Here is a tiny trained network, its code and every weight. The questions are about switching its units off for an input and a target symbol, where a switched-off unit gives its printed mean instead of its output.

import numpy as np


def w(rows, s, z=0):
    codes = np.array(rows[::2]) - 128.0
    scale = np.full(codes.shape[1], s)
    scale[-1] = z or s
    return codes * scale


def f(y):
    return y / 2 * (1 + np.tanh(0.7978845608 * (y + 0.044715 * y**3)))


def softmax(a):
    e = np.exp(a - a.max(-1, keepdims=True))
    return e / e.sum(-1, keepdims=True)


def log_softmax(a):
    a = a - a.max(-1, keepdims=True)
    return a - np.log(np.exp(a).sum(-1, keepdims=True))


def net(x, mask):
    ids = ['αβεζηλμξπσφψω'.index(c) for c in x.split()]
    T = len(ids)
    res = E[ids] + P[:T]
    u = 0
    for l in range(2):
        r = res
        for j in range(2):
            rows = slice(3 * j, 3 * j + 3)
            q, k, v = (r @ M[l][rows].T for M in (Q, K, V))
            z = softmax(np.where(np.tri(T) > 0, q @ k.T / 3**0.5, -1e9)) @ v
            o = O[l][rows]
            res = res + np.where(mask[u + j], z, o[:, -1]) @ o[:, :-1]
        u += 2
        y = f(res @ A[l][:, :-1].T + A[l][:, -1])
        res = res + np.where(mask[u : u + 8], y, B[l][:, -1]) @ B[l][:, :-1]
        u += 8
    return log_softmax(res[-1] @ U[:, :-1].T + U[:, -1])


Q, K, V, O, A, B = {}, {}, {}, {}, {}, {}
E = w([
[189,110,18,113,152,31,170,35],'α',
[205,155,232,138,32,166,159,143],'β',
[156,89,193,209,253,234,193,152],'ε',
[157,101,239,92,41,160,89,125],'ζ',
[234,224,154,147,45,153,74,152],'η',
[70,16,25,195,201,194,68,240],'λ',
[84,103,127,193,70,44,156,135],'μ',
[75,83,132,83,161,68,50,123],'ξ',
[120,210,29,229,35,148,194,228],'π',
[17,229,108,222,216,213,29,16],'σ',
[137,174,72,67,173,77,46,126],'φ',
[66,101,151,143,99,49,154,124],'ψ',
[214,144,184,75,85,194,66,96],'ω',
],0.0059)
P = w([
[136,62,196,101,34,254,186,20],'0',
[194,169,105,181,154,125,8,204],'1',
[173,125,127,180,113,127,33,196],'2',
[160,112,136,168,96,120,39,205],'3',
[174,159,102,187,141,114,87,170],'4',
[162,169,118,185,144,95,89,193],'5',
[160,170,108,190,134,85,78,182],'6',
[148,177,120,178,147,75,60,197],'7',
[152,180,119,183,146,67,70,188],'8',
[148,175,130,172,148,75,61,186],'9',
[135,175,136,173,143,63,74,184],'10',
[147,171,138,153,156,70,68,187],'11',
[144,180,134,150,152,72,62,185],'12',
[130,160,151,135,148,77,74,184],'13',
],0.0049)
Q[0] = w([
[247,104,234,124,1,112,33,166],'L0H0',
[244,110,229,127,4,112,31,154],'L0H0',
[249,76,239,78,1,143,87,118],'L0H0',
[69,120,42,167,165,167,86,217],'L0H1',
[105,99,184,90,164,112,223,41],'L0H1',
[185,152,194,157,101,8,46,143],'L0H1',
],0.0051)
K[0] = w([
[78,8,224,15,40,248,244,1],'L0H0',
[72,8,220,22,38,251,239,9],'L0H0',
[230,11,240,33,22,240,243,11],'L0H0',
[95,132,111,136,107,209,224,45],'L0H1',
[196,212,132,162,187,136,46,188],'L0H1',
[19,26,52,187,124,46,143,192],'L0H1',
],0.0054)
V[0] = w([
[68,181,95,237,133,32,60,169],'L0H0',
[139,179,187,230,51,141,238,177],'L0H0',
[94,203,76,254,142,43,82,157],'L0H0',
[38,111,194,34,36,58,213,31],'L0H1',
[147,93,178,89,56,161,216,4],'L0H1',
[243,174,94,112,118,186,25,194],'L0H1',
],0.005)
O[0] = w([
[63,120,83,212,195,168,70,162,91],'L0H0',
[243,95,101,132,232,192,224,255,175],'L0H0',
[74,144,68,219,189,195,66,183,85],'L0H0',
[61,25,95,22,74,191,229,25,4],'L0H1',
[78,94,50,151,111,241,201,70,77],'L0H1',
[191,208,87,213,204,44,143,121,253],'L0H1',
],0.0047,0.0026)
A[0] = w([
[221,211,202,6,33,34,187,46,134],'L0N0',
[2,47,184,98,94,169,108,49,160],'L0N1',
[145,64,23,133,170,60,144,149,255],'L0N2',
[141,2,202,131,177,220,206,153,237],'L0N3',
[235,217,244,82,78,145,95,126,243],'L0N4',
[127,154,20,163,9,237,231,114,159],'L0N5',
[190,168,12,163,131,48,152,176,163],'L0N6',
[208,156,103,20,36,49,226,61,108],'L0N7',
],0.005,0.0023)
B[0] = w([
[207,146,172,7,113,65,207,61,212],'L0N0',
[24,34,205,20,42,174,67,67,120],'L0N1',
[68,67,37,99,193,71,128,190,170],'L0N2',
[49,67,147,215,241,217,187,250,139],'L0N3',
[234,201,230,127,92,155,156,100,253],'L0N4',
[71,162,3,239,11,161,237,137,131],'L0N5',
[78,39,138,103,166,12,61,149,206],'L0N6',
[159,129,60,14,166,73,234,84,164],'L0N7',
],0.0048,0.0059)
Q[1] = w([
[85,129,79,225,224,225,208,216],'L1H0',
[106,163,105,32,156,115,250,3],'L1H0',
[42,193,10,216,235,10,46,247],'L1H0',
[231,207,227,74,113,134,175,142],'L1H1',
[183,213,218,116,92,193,186,121],'L1H1',
[221,225,209,50,55,134,199,100],'L1H1',
],0.0046)
K[1] = w([
[149,122,176,240,224,81,76,237],'L1H0',
[91,49,5,84,229,247,175,144],'L1H0',
[42,96,130,222,83,1,89,163],'L1H0',
[80,158,112,99,31,204,237,52],'L1H1',
[128,209,123,121,22,181,167,89],'L1H1',
[119,181,153,64,59,190,254,63],'L1H1',
],0.0047)
V[1] = w([
[154,86,243,128,158,111,67,197],'L1H0',
[250,253,189,155,183,118,122,69],'L1H0',
[78,9,217,84,178,143,153,177],'L1H0',
[215,226,170,139,213,50,43,157],'L1H1',
[27,44,197,112,112,151,45,98],'L1H1',
[86,180,115,241,142,227,163,231],'L1H1',
],0.0049)
O[1] = w([
[243,30,86,111,120,128,75,86,103],'L1H0',
[253,248,114,142,122,204,155,64,129],'L1H0',
[96,3,204,70,183,45,172,37,143],'L1H0',
[107,139,58,52,86,118,103,46,2],'L1H1',
[85,18,183,236,101,42,15,87,106],'L1H1',
[232,90,114,65,141,206,52,196,119],'L1H1',
],0.005,0.0073)
A[1] = w([
[207,121,29,74,7,62,85,117,181],'L1N0',
[234,222,157,18,49,217,155,116,101],'L1N1',
[232,115,205,119,2,81,71,4,99],'L1N2',
[201,53,146,133,229,70,172,169,184],'L1N3',
[33,88,98,41,149,30,207,44,47],'L1N4',
[129,237,227,98,72,25,175,99,132],'L1N5',
[194,66,151,71,133,27,188,101,129],'L1N6',
[85,101,192,235,52,49,142,33,253],'L1N7',
],0.0051,0.003)
B[1] = w([
[142,212,77,149,151,39,255,200,171],'L1N0',
[159,23,64,1,23,190,33,135,203],'L1N1',
[237,65,116,229,92,14,54,7,175],'L1N2',
[80,68,173,108,238,121,218,152,217],'L1N3',
[239,197,228,140,118,24,202,52,157],'L1N4',
[22,201,30,120,76,197,100,148,254],'L1N5',
[26,43,60,73,181,42,171,53,188],'L1N6',
[83,101,96,226,60,144,15,91,192],'L1N7',
],0.005,0.011)
U = w([
[52,215,120,218,104,241,25,42,252],'α',
[212,190,234,199,253,192,212,127,178],'β',
[218,100,191,77,103,137,123,181,73],'ε',
[126,159,84,135,226,35,214,62,71],'ζ',
[213,81,78,140,54,106,113,78,137],'η',
[210,130,190,199,98,95,91,124,136],'λ',
[43,22,108,96,119,138,64,188,155],'μ',
[93,84,95,172,84,84,62,59,17],'ξ',
[98,144,129,28,158,130,170,200,86],'π',
[109,165,124,87,60,195,84,169,227],'σ',
[35,153,47,53,58,111,80,59,92],'φ',
[159,25,147,42,122,81,111,101,93],'ψ',
[102,235,111,235,58,148,198,240,103],'ω',
],0.0053,0.0037)

Each question gives the input, a string of symbols that net reads in full, and the target symbol t.
The units are the heads (3 rows each of Q, K, V and O) and the neurons (one row each of A and B). Each row of codes is followed by its name. A weight is (code - 128) times the scale printed after its matrix; where a second scale follows, it is the last column's (O, A, B and U).
mask holds one flag per unit, layer by layer, with each layer's heads first. A switched-off unit (its flag False) gives its mean, the last column of its rows in O or B, instead of its output. The means were averaged over made-up inputs and are rounded, as every weight is.
A unit's drop is (log p(t) with every unit on - log p(t) with that unit switched off) / (log p(t) with every unit on - log p(t) with every unit switched off).
The circuit of an input: a set's keep is (log p(t) with only the set's units on - log p(t) with every unit switched off) / (log p(t) with every unit on - log p(t) with every unit switched off). Starting from the 12 units with the biggest drops (on a tie, the unit counted first), units are removed one at a time, each time the one whose removal leaves the highest keep (on an exact tie, the one counted first), for as long as the keep stays at least 0.8.
circuit, biggest first: the units of the circuit, biggest drop first
top k neurons: the k neurons with the biggest drops, biggest first
k most important neurons of layer l: the k neurons of layer l with the biggest drops, biggest first
input ω μ σ ε, target β: circuit, biggest first : [L1N5, L1N1]
input ω η β φ μ φ ε φ ζ ζ α α ζ σ, target α: most important neuron of layer 1 : [L1N3]
input π ω ε σ π μ ζ μ ω, target ε: top 3 neurons : [L1N1, L0N5, L1N5]
input φ α ζ, target α: 2 most important neurons of layer 1 : [L1N5, L1N7]
input ψ μ σ ζ ω, target μ: top 2 neurons : [L0N1, L0N5]
input ζ ζ η ω ζ, target ζ: circuit, biggest first : [L0H0, L1H1, L0N0, L0N7]
input σ π ψ ω η, target λ: top 2 neurons : [L0N1, L1N2]
input η β ω, target σ: 2 most important neurons of layer 1 : [L1N1, L1N5]
input π ζ α ζ μ λ, target μ: top 4 neurons : [L0N4, L0N2, L0N0, L1N4]
input β β ψ, target β: top 2 neurons : [L0N3, L0N5]
input ζ η ω π, target ω: top 2 neurons : [L0N5, L1N6]
input β λ ω, target π: top 3 neurons : [L0N5, L0N7, L0N3]
input φ ω ζ π λ β, target α: 3 most important neurons of layer 1 : [L1N5, L1N7, L1N0]
input β ξ ε λ μ ζ ζ λ λ ζ, target π: 4 most important neurons of layer 0 : [L0N5, L0N3, L0N7, L0N0]
input ξ λ ζ ω ζ ζ ω η, target ξ: top 2 neurons : [L0N1, L1N7]
input ψ ψ η β ζ λ ζ, target μ: top 2 neurons : [L0N1, L0N5]
input η ω σ ξ σ σ λ σ μ η ζ μ ζ, target σ: top 3 neurons : [L1N1, L0N5, L1N5]
input β π ω β ε, target β: most important neuron of layer 1 : [L1N1]
input μ ω α, target ζ: top 2 neurons : [L1N4, L1N1]
input ε μ λ ζ ζ ζ η, target ψ: 2 most important neurons of layer 0 : [L0N3, L0N0]
input ω β ε ξ, target ω: top 2 neurons : [L0N5, L0N7]
input ω φ ω, target φ: 3 most important neurons of layer 0 : [L0N0, L0N7, L0N4]
input π μ ξ φ μ ψ μ ζ φ ζ α η, target ε: 2 most important neurons of layer 1 : [L1N1, L1N5]
input μ ζ ω η, target β: top 2 neurons : [L0N5, L0N1]
input ω ζ α, target ζ: 2 most important neurons of layer 0 : [L0N1, L0N3]
input η ξ μ ξ φ π ξ ω η, target σ: top 2 neurons : [L1N1, L0N5]
input ω π ζ, target φ: 2 most important neurons of layer 0 : [L0N0, L0N7]
input λ ξ η, target η: top 3 neurons : [L1N2, L1N1, L0N4]
input ε ε β σ φ β, target ψ: 3 most important neurons of layer 0 : [L0N3, L0N0, L0N4]
input μ σ ζ ζ ζ λ ξ ξ π ζ η ω, target β: 2 most important neurons of layer 0 : [L0N5, L0N1]
